Here is a tiny trained network, its code and every weight. The questions are about switching its units off for an input and a class, where a switched-off unit gives its printed mean instead of its output.

import numpy as np


def w(rows, s, z=0):
    codes = np.array(rows[::2]) - 128.0
    scale = np.full(codes.shape[1], s)
    scale[-1] = z or s
    return codes * scale


def f(y):
    return y / 2 * (1 + np.tanh(0.7978845608 * (y + 0.044715 * y**3)))


def log_softmax(a):
    a = a - a.max(-1, keepdims=True)
    return a - np.log(np.exp(a).sum(-1, keepdims=True))


def net(x, mask):
    res = np.array(x, float).reshape(1, 7) / 4 @ E
    y = f(res @ A[0][:, :-1].T + A[0][:, -1])
    res = res + np.where(mask, y, B[0][:, -1]) @ B[0][:, :-1]
    return log_softmax(res[-1] @ U[:, :-1].T + U[:, -1])


A, B = {}, {}
E = w([
[135,147,139,131,133,131,112,125,134,132,125],'x0',
[125,120,127,189,106,218,116,151,161,65,157],'x1',
[105,53,170,127,170,109,97,124,253,160,169],'x2',
[38,154,153,80,56,147,112,196,155,155,113],'x3',
[135,129,139,127,126,133,126,127,126,132,129],'x4',
[135,116,150,115,130,134,132,133,114,128,134],'x5',
[127,140,109,126,130,134,144,122,141,132,129],'x6',
],0.015)
A[0] = w([
[189,143,102,174,177,108,167,98,74,78,123,193],'N1',
[127,136,134,180,83,238,122,151,139,55,139,140],'N2',
[98,193,130,115,77,177,147,217,90,130,54,160],'N3',
[151,79,134,130,221,109,124,75,167,117,169,148],'N4',
[104,151,160,130,65,194,138,149,117,55,136,112],'N5',
[136,126,118,74,132,41,148,102,114,211,97,255],'N6',
[144,112,130,210,107,255,118,181,161,30,163,180],'N7',
[188,154,83,145,111,137,137,94,54,97,77,199],'N8',
[37,111,134,74,80,127,91,150,176,192,127,149],'N9',
[44,97,167,102,124,127,121,186,237,211,178,63],'N10',
[237,152,102,159,169,118,157,86,79,86,153,201],'N11',
[159,108,130,180,130,187,138,136,161,78,208,151],'N12',
[84,193,127,108,35,141,138,158,79,142,90,148],'N13',
[142,112,118,109,153,36,123,86,142,178,81,204],'N14',
[135,120,120,150,116,143,118,153,166,104,181,134],'N15',
[189,71,133,161,202,92,136,98,183,129,195,134],'N16',
[142,149,121,87,101,110,129,146,87,154,96,148],'N17',
],0.0097,0.009)
B[0] = w([
[157,132,120,149,178,195,65,124,75,148,187,234],'N1',
[84,53,57,107,94,165,131,127,156,59,136,221],'N2',
[68,135,85,52,39,95,157,125,125,105,87,237],'N3',
[104,71,205,192,203,99,170,122,208,165,104,190],'N4',
[71,95,98,107,93,158,123,158,161,81,108,195],'N5',
[239,177,201,123,162,116,145,174,104,255,67,239],'N6',
[72,72,114,162,116,141,97,91,164,19,192,252],'N7',
[155,162,74,74,114,167,87,178,39,145,155,244],'N8',
[191,147,92,71,104,145,147,158,52,143,172,226],'N9',
[192,111,46,124,207,215,47,138,15,151,214,226],'N10',
[152,83,91,125,210,173,61,124,85,151,177,248],'N11',
[81,138,112,155,138,107,89,61,148,65,197,192],'N12',
[137,190,147,82,36,86,180,168,194,133,68,231],'N13',
[191,121,163,145,167,142,159,150,128,200,80,208],'N14',
[118,124,113,142,113,135,88,70,124,82,158,161],'N15',
[89,97,197,210,189,84,170,121,224,112,108,197],'N16',
[109,168,143,77,109,84,129,157,117,155,129,184],'N17',
],0.0091,0.018)
U = w([
[199,134,127,122,184,174,84,159,22,209,137,246],'0',
[139,93,62,138,158,175,35,104,54,56,205,150],'1',
[162,194,164,84,67,1,216,147,120,152,74,99],'2',
[40,90,94,116,59,134,156,144,204,61,62,100],'3',
[169,83,211,190,195,89,197,126,208,190,65,124],'4',
[74,101,175,209,174,90,121,58,224,71,164,6],'5',
],0.0084,0.0018)

Each question gives the input, the list of numbers given to net, and the class t.
The units are the neurons (one row each of A and B). Each row of codes is followed by its name. A weight is (code - 128) times the scale printed after its matrix; where a second scale follows, it is the last column's (A, B and U).
mask holds one flag per neuron, in row order. A switched-off neuron (its flag False) gives its mean, the last column of its row in B, instead of its output. The means were averaged over made-up inputs and are rounded, as every weight is.
A unit's drop is (log p(t) with every unit on - log p(t) with that unit switched off) / (log p(t) with every unit on - log p(t) with every unit switched off).
unit that matters most: the unit with the biggest drop
k most important neurons: the k neurons with the biggest drops, biggest first
drop of u: that unit's drop, to one decimal
input [4,1,-8,1,4,7,0], class 3: unit that matters most	N13
input [5,-1,5,0,-3,-3,7], class 4: 2 most important neurons	(N8; N16)
input [-2,-7,0,6,-8,5,6], class 2: 3 most important neurons	(N11; N13; N1)
input [6,-5,1,-7,-4,0,-3], class 4: 3 most important neurons	(N16; N4; N10)
input [-2,0,-6,-8,-8,8,6], class 0: 2 most important neurons	(N7; N2)
input [5,6,1,-7,4,1,6], class 5: 4 most important neurons	(N16; N4; N10; N9)
input [0,6,0,4,-2,-5,1], class 3: 2 most important neurons	(N11; N1)
input [-6,1,-8,4,4,1,3], class 3: 2 most important neurons	(N6; N5)
input [8,0,3,3,-2,-4,2], class 0: 2 most important neurons	(N7; N2)
input [-3,4,-6,1,8,-4,4], class 3: 2 most important neurons	(N10; N13)
input [4,1,7,-1,8,-5,-3], class 5: 2 most important neurons	(N6; N16)
input [-2,-8,1,-2,3,-2,8], class 4: drop of N10	0.2
input [0,0,6,-3,-5,2,7], class 4: drop of N7	0.1
input [-6,6,0,7,1,0,-5], class 3: drop of N3	0.2
input [-1,3,-1,1,-2,5,7], class 3: unit that matters most	N10
input [1,-3,-6,7,-8,8,1], class 2: drop of N1	0.0
